[-62   7  -8 -24  20 -46  49   7 -36  23  17  -7  14  -1 -22 -17  52  18
  -1  11  30  -3  -5 -11   9  -5  44  22  -2  -2   3 -10   9  48 -13  -2
   6 -19   4  -9  32  41  14   9]  L.F
[-19   2  -9  54 -30 -34  -9  -4 -11  -2   4   3 -14 -16  29  16  51  12
  -3   4  -4   4 -29 -13   2  -4   5  43   4  18 -14 -12  20  27 -16   5
  12 -10   5  13   4  20   5   4]  S.R
[  4  -1  11  21 -14  14 -13  -2   4  -9  34  -2 -13   5  15   0  17   2
  -8   2   7   7   3   0   4  13 -22  18  -7  37 -15  -6   3  -9   0   4
   5  -6  -6   6  -6 -14   0  -2]  S.K
[-15   1   2   7 -33 -18   3 -17  -7  19  24   5 -14  18  34   9  35   5
 -13   3   4   3  12  -5  14  -7   2  36   3  33 -22   3   4   7  -9  -2
   1 -25  -4  11  12  -1  -2   8]  S.K
[-18   4   3 -13  19  -5  20 -10 -26  17  23 -12   2  10 -10   8  32  11
  -4   6   0  -1   1  -6   1  17   1  23   1  17  -1 -18   3  23  -8  10
  -4 -18   2  -6  20   8   5   1]  L.Y
[-28   5   2   6 -40 -11  20 -10   5  11  15  12   9  -2  25  -8  12  -6
  -6  -2 -10  10   4 -17  18   2   3  12  10   3 -14 -10  -1   4   4  14
   3 -23   5 -11  -2   3  -1   6]  S.R
[-46   5  -2   5 -26 -29  -3 -17  -7   0  14  -2  -4   1  15   1  41   5
 -13   0   6   1  -4 -31  11  -6   4  35 -33 -44 -29 -18   5  25   7   6
   8 -32  -3   2  -3  39   3   1]  S.R
[-46  12  -1  -4   5 -71  23  14   0  -1 -28 -20  12  -3   4  17  43   0
  10  -5  -1 -27  -2 -14 -28 -16  40 -13  26 -14  -1 -14  12  32  17   1
  22   7   8 -24  19  64  16  -5]  D.W
[-30   3   3  -8  42 -28  21  17   2   0 -21  -7  17  -4  -6  13  10  -7
  10 -11  16 -19   3   6 -24 -11  45 -22  11 -22  14   5  15  16   2  -3
  18   7  -2 -20  17  45   1   4]  D.T
[-48  -3  -5  -9  31  -3  33   2 -38  13  17  -6   7   5  -4  -5  42  13
  -1   4   5  -9  -2  -6   8  21  23  14   0   7 -13  -8  15  41  -5  10
   3 -12   4  -4  19 -35   0   2]  L.Y
[-34  -3   8  -3  24 -16  20  -1   8  13 -21  -5  14  -1   5  21   5 -24
   6 -12  17  -5  -3  -7 -27 -13  35 -30  12   2  -7  -8   5   7  13   1
  15  -1   0 -30  -2  30   3  -2]  D.T
[-26   2  -2  -2  44  -2   5  16 -18  -6 -35 -24  -1  -6  -4  41  34 -26
  14  -9  22 -20  -6   2 -43 -24  37 -28  -2  -4   5  -2  15  30  56   3
  23  13   9 -21   6  35   5  -7]  D.T
[ -4  -2   8  12  -9  18  -6  -3   0   7  16   1 -27  14  34  26  25   2
  -2  17  20   6   4 -28   1   7 -22  23  -2  40 -25  -6  -6   6  -6   5
   1 -17  -1   2 -10  -9   9  -9]  S.K
[-30  10  -5  -7  47 -25  26  -3 -25  24  21  -3 -11   4 -10  22  40  19
  -2   1   8 -16   6   8   2  -3  22  33  10  33 -16  -8  14  38 -14   2
   0 -17  -4 -12  23  20   5   2]  L.Y
[-38   4   1  -2  32 -33  20  13  -2  11 -14 -12  11  10  -8  11  23 -12
   4  10  15 -22   1  -5 -22 -12  36 -22  -7   3  -4  -7  14  17   2   6
  19   1   5 -26  12  32   6  -2]  D.W
[-37   2  -9  -2  20 -18  10  -5 -14  10  17  -4 -22  23  14  25  53  13
 -10  -3   0 -10   0  -3   5   6   1  64  -5  35 -14  -2   2  36 -11   3
   5 -19  10   1  17   9   2   3]  L.Y
[-24  -3 -11   1  21 -33  23  15 -16   3 -12 -16   7   3  -6  13  36   6
   3  -3  14 -19   2   3 -23  -8  26  -9  15 -10  -1  -6   5  25  11   6
  15  -6   9 -13  20  38   1 -11]  D.W
[-21  -8  10   6 -26 -11  -8 -13  14   0  12  13  -4   6  31   1  12  -7
  -3   1  -4  12 -11 -32   9   4   0  16 -13  20 -30  -5   7   5   2  -1
  -7 -18   3   4   5  -3  -6   3]  S.R
[-16   0   0 -10  44  30   8  -5 -30   1  17  -6 -14   8  -7  11  35  11
  -9  -5   5  -4   0  22   8  18  -7  10 -11  48  -2 -11  14  13 -15  -9
  -3 -16  -6  -1   9  11 -12  -8]  L.F
